Below are the code and all the weights of a small trained network. Each question names an input and a class and asks about switching units off, where a switched-off unit gives its printed mean instead of its output.

import numpy as np


def w(rows, s, z=0):
    codes = np.array(rows[::2]) - 128.0
    scale = np.full(codes.shape[1], s)
    scale[-1] = z or s
    return codes * scale


def f(y):
    return y / 2 * (1 + np.tanh(0.7978845608 * (y + 0.044715 * y**3)))


def log_softmax(a):
    a = a - a.max(-1, keepdims=True)
    return a - np.log(np.exp(a).sum(-1, keepdims=True))


def net(x, mask):
    res = np.array(x, float).reshape(1, 5) / 4 @ E
    y = f(res @ A[0][:, :-1].T + A[0][:, -1])
    res = res + np.where(mask, y, B[0][:, -1]) @ B[0][:, :-1]
    return log_softmax(res[-1] @ U[:, :-1].T + U[:, -1])


A, B = {}, {}
E = w([
[56,149,155,88,43,134,175,105],'x0',
[167,135,132,144,52,117,110,29],'x1',
[201,107,132,41,153,179,176,141],'x2',
[126,94,110,150,161,254,16,130],'x3',
[193,93,118,209,50,166,110,197],'x4',
],0.0069)
A[0] = w([
[101,134,133,59,72,78,183,83,164],'neuron 0',
[244,121,124,125,160,129,126,121,190],'neuron 1',
[114,124,129,105,111,77,144,107,218],'neuron 2',
[143,127,126,149,68,203,87,84,249],'neuron 3',
[151,119,122,139,110,164,106,95,160],'neuron 4',
[107,129,132,113,187,126,120,124,209],'neuron 5',
[146,104,113,130,131,125,132,114,234],'neuron 6',
[123,130,130,36,136,198,161,123,155],'neuron 7',
[84,131,123,185,107,131,104,144,74],'neuron 8',
[140,125,114,106,156,134,140,133,113],'neuron 9',
[109,111,120,123,116,116,137,117,211],'neuron 10',
[138,131,115,137,135,127,143,136,154],'neuron 11',
[112,122,123,125,164,144,119,141,212],'neuron 12',
[165,117,126,130,148,233,78,104,208],'neuron 13',
[137,146,160,138,135,148,129,150,6],'neuron 14',
[109,128,129,95,94,104,152,117,121],'neuron 15',
[63,136,130,132,148,85,93,48,102],'neuron 16',
[82,132,125,91,249,109,112,111,236],'neuron 17',
],0.02,0.0022)
B[0] = w([
[142,252,108,136,150,133,138,101,250],'neuron 0',
[204,180,211,125,70,146,135,109,186],'neuron 1',
[110,181,108,126,118,141,164,121,188],'neuron 2',
[84,112,149,133,147,228,97,91,218],'neuron 3',
[122,147,122,113,156,152,111,133,169],'neuron 4',
[140,172,133,119,156,127,118,163,159],'neuron 5',
[116,139,144,120,98,138,156,118,142],'neuron 6',
[99,28,111,129,157,199,157,167,203],'neuron 7',
[79,85,172,102,121,110,71,174,175],'neuron 8',
[169,129,135,138,151,154,82,139,142],'neuron 9',
[100,134,152,150,118,128,134,121,149],'neuron 10',
[52,94,158,124,31,149,199,124,134],'neuron 11',
[97,134,133,131,117,125,178,159,150],'neuron 12',
[101,179,121,126,186,132,149,191,221],'neuron 13',
[118,114,117,122,141,105,151,119,129],'neuron 14',
[99,152,119,140,137,149,167,95,180],'neuron 15',
[88,136,96,145,90,80,110,53,204],'neuron 16',
[104,218,144,124,160,163,145,172,201],'neuron 17',
],0.029,0.015)
U = w([
[146,193,83,163,94,72,160,53,105],'0',
[96,55,124,132,103,125,61,83,181],'1',
[113,6,78,106,175,169,142,165,17],'2',
[106,42,89,118,102,2,108,185,107],'3',
[207,108,72,107,180,95,112,115,11],'4',
[223,93,11,90,203,76,82,101,2],'5',
[98,165,156,108,181,192,149,190,231],'6',
[224,103,159,114,49,100,138,111,55],'7',
],0.0074,0.003)

Each question gives the input, the list of numbers given to net, and the class t.
The units are the neurons (one row each of A and B). Each row of codes is followed by its name. A weight is (code - 128) times the scale printed after its matrix; where a second scale follows, it is the last column's (A, B and U).
mask holds one flag per neuron, in row order. A switched-off neuron (its flag False) gives its mean, the last column of its row in B, instead of its output. The means were averaged over made-up inputs and are rounded, as every weight is.
A unit's drop is (log p(t) with every unit on - log p(t) with that unit switched off) / (log p(t) with every unit on - log p(t) with every unit switched off).
The circuit of an input: a set's keep is (log p(t) with only the set's units on - log p(t) with every unit switched off) / (log p(t) with every unit on - log p(t) with every unit switched off). Starting from the 12 units with the biggest drops (on a tie, the unit counted first), units are removed one at a time, each time the one whose removal leaves the highest keep (on an exact tie, the one counted first), for as long as the keep stays at least 0.8.
circuit, biggest first: the units of the circuit, biggest drop first
top k neurons: the k neurons with the biggest drops, biggest first
drop of u: that unit's drop, to one decimal
input [0,-7,3,-6,5], class 7: circuit, biggest first => [neuron 13; neuron 17; neuron 0; neuron 3]
input [-5,8,-8,-4,8], class 1: circuit, biggest first => [neuron 13; neuron 0]
input [8,6,8,-5,-4], class 0: circuit, biggest first => [neuron 0]
input [-8,-3,3,-3,1], class 7: circuit, biggest first => [neuron 1; neuron 13; neuron 3]
input [3,-1,-8,5,-2], class 1: circuit, biggest first => [neuron 16; neuron 0]
input [1,7,-4,0,7], class 1: top 3 neurons => [neuron 0; neuron 17; neuron 13]
input [5,4,-7,2,-1], class 1: top 2 neurons => [neuron 8; neuron 3]
input [-5,-1,-7,-4,-2], class 0: top 2 neurons => [neuron 16; neuron 7]
input [2,-7,5,-4,4], class 2: drop of neuron 17 => 0.2
input [-1,3,7,-5,4], class 7: drop of neuron 1 => 0.2
input [8,6,-7,7,0], class 1: drop of neuron 16 => 0.2
input [2,-8,-6,-4,3], class 3: drop of neuron 0 => 0.2
